Below are the code and all the weights of a small trained network. Each question names an input and a class and asks about switching units off, where a switched-off unit gives its printed mean instead of its output.

import numpy as np


def w(rows, s, z=0):
    codes = np.array(rows[::2]) - 128.0
    scale = np.full(codes.shape[1], s)
    scale[-1] = z or s
    return codes * scale


def norm(h):
    return h / np.sqrt((h * h).mean(-1, keepdims=True) + 1e-5)


def f(y):
    return y / 2 * (1 + np.tanh(0.7978845608 * (y + 0.044715 * y**3)))


def log_softmax(a):
    a = a - a.max(-1, keepdims=True)
    return a - np.log(np.exp(a).sum(-1, keepdims=True))


def net(x, mask):
    res = np.array(x, float).reshape(1, 6) / 4 @ E
    u = 0
    for l in range(2):
        y = f(norm(res) @ A[l][:, :-1].T + A[l][:, -1])
        res = res + np.where(mask[u : u + 3], y, B[l][:, -1]) @ B[l][:, :-1]
        u += 3
    return log_softmax(norm(res)[-1] @ U[:, :-1].T + U[:, -1])


A, B = {}, {}
E = w([
[78,65,149,36,224,110,108,182,77],'x0',
[230,149,196,128,53,201,111,254,102],'x1',
[109,142,103,101,113,149,134,117,105],'x2',
[157,135,149,182,140,104,120,138,173],'x3',
[73,112,88,154,121,85,167,186,86],'x4',
[64,226,200,69,110,138,205,211,215],'x5',
],0.0057)
A[0] = w([
[217,108,187,132,180,162,19,65,238,254],'L0N0',
[168,175,21,244,30,177,148,123,250,148],'L0N1',
[91,54,80,204,117,18,216,253,110,98],'L0N2',
],0.0043,0.0025)
B[0] = w([
[102,195,150,41,163,75,120,95,83,255],'L0N0',
[92,66,2,19,168,165,122,156,173,253],'L0N1',
[104,145,88,56,88,169,51,152,17,202],'L0N2',
],0.0089,0.0034)
A[1] = w([
[235,105,164,142,63,152,140,186,130,84],'L1N0',
[208,95,93,220,146,117,56,42,68,204],'L1N1',
[254,144,147,181,134,177,139,167,118,253],'L1N2',
],0.0072,0.0018)
B[1] = w([
[122,26,61,186,216,78,247,22,38,184],'L1N0',
[33,183,153,173,61,247,172,180,112,252],'L1N1',
[2,152,157,135,134,151,228,74,74,180],'L1N2',
],0.0082,0.0042)
U = w([
[94,166,91,81,173,155,163,132,112,250],'0',
[68,87,85,170,223,92,255,67,117,158],'1',
[82,126,117,58,142,184,107,137,133,192],'2',
[164,82,74,64,202,161,57,172,147,206],'3',
[30,210,176,175,71,177,150,167,184,153],'4',
[169,185,87,77,117,97,66,137,70,176],'5',
[196,142,171,202,75,49,59,146,172,4],'6',
],0.0063,0.003)

Each question gives the input, the list of numbers given to net, and the class t.
The units are the neurons (one row each of A and B). Each row of codes is followed by its name. A weight is (code - 128) times the scale printed after its matrix; where a second scale follows, it is the last column's (A, B and U).
mask holds one flag per neuron, layer by layer. A switched-off neuron (its flag False) gives its mean, the last column of its row in B, instead of its output. The means were averaged over made-up inputs and are rounded, as every weight is.
A unit's drop is (log p(t) with every unit on - log p(t) with that unit switched off) / (log p(t) with every unit on - log p(t) with every unit switched off).
The circuit of an input: a set's keep is (log p(t) with only the set's units on - log p(t) with every unit switched off) / (log p(t) with every unit on - log p(t) with every unit switched off). Starting from all 6 units, units are removed one at a time, each time the one whose removal leaves the highest keep (on an exact tie, the one counted first), for as long as the keep stays at least 0.8.
units of the circuit, in order: the units of the circuit, biggest drop first
top k neurons: the k neurons with the biggest drops, biggest first
top k neurons in layer l: the k neurons of layer l with the biggest drops, biggest first
drop when u is switched off: that unit's drop, to one decimal
input [0,8,2,6,-7,2], class 1: units of the circuit, in order => [L1N0]
input [3,7,1,-5,-5,1], class 1: top 3 neurons => [L1N0, L0N1, L0N2]
input [3,0,-2,-6,-2,-8], class 4: top 2 neurons in layer 1 => [L1N1, L1N0]
input [1,-5,-2,-4,-5,-8], class 4: units of the circuit, in order => [L1N1, L0N1]
input [5,7,5,-1,-3,0], class 1: top 2 neurons in layer 0 => [L0N1, L0N2]
input [-4,1,-3,1,-1,-6], class 4: top 3 neurons => [L1N1, L0N2, L1N0]
input [6,-5,-2,4,2,-7], class 4: top 2 neurons => [L1N1, L0N1]
input [6,8,1,5,7,4], class 1: units of the circuit, in order => [L1N0, L0N0]
input [5,2,-2,4,8,3], class 5: top 2 neurons in layer 1 => [L1N1, L1N2]
input [7,4,6,4,6,-8], class 4: top 2 neurons in layer 0 => [L0N1, L0N0]
input [-1,8,4,4,-8,4], class 1: top 4 neurons => [L1N0, L1N2, L0N2, L1N1]
input [3,-5,0,2,5,-6], class 4: top 2 neurons in layer 0 => [L0N1, L0N0]
input [-5,6,-2,6,-1,-4], class 1: top 3 neurons => [L1N0, L0N2, L1N2]
input [-5,3,0,8,0,6], class 2: units of the circuit, in order => [L0N1]
input [-6,-2,-2,2,0,6], class 3: top 3 neurons => [L0N1, L1N1, L1N2]
input [-4,7,-3,4,-5,4], class 1: top 2 neurons in layer 1 => [L1N0, L1N2]
input [-7,5,-2,-2,4,-3], class 3: top 2 neurons => [L0N1, L1N1]
input [6,-1,1,-2,-8,1], class 5: top 2 neurons in layer 0 => [L0N0, L0N1]
input [-1,8,-5,-2,1,8], class 1: drop when L1N0 is switched off => 0.7
input [-7,-1,-4,2,-3,3], class 3: drop when L0N1 is switched off => 0.5
input [4,8,4,1,-2,2], class 1: drop when L1N0 is switched off => 0.4
input [7,8,-3,1,3,7], class 1: top neuron in layer 1 => [L1N0]
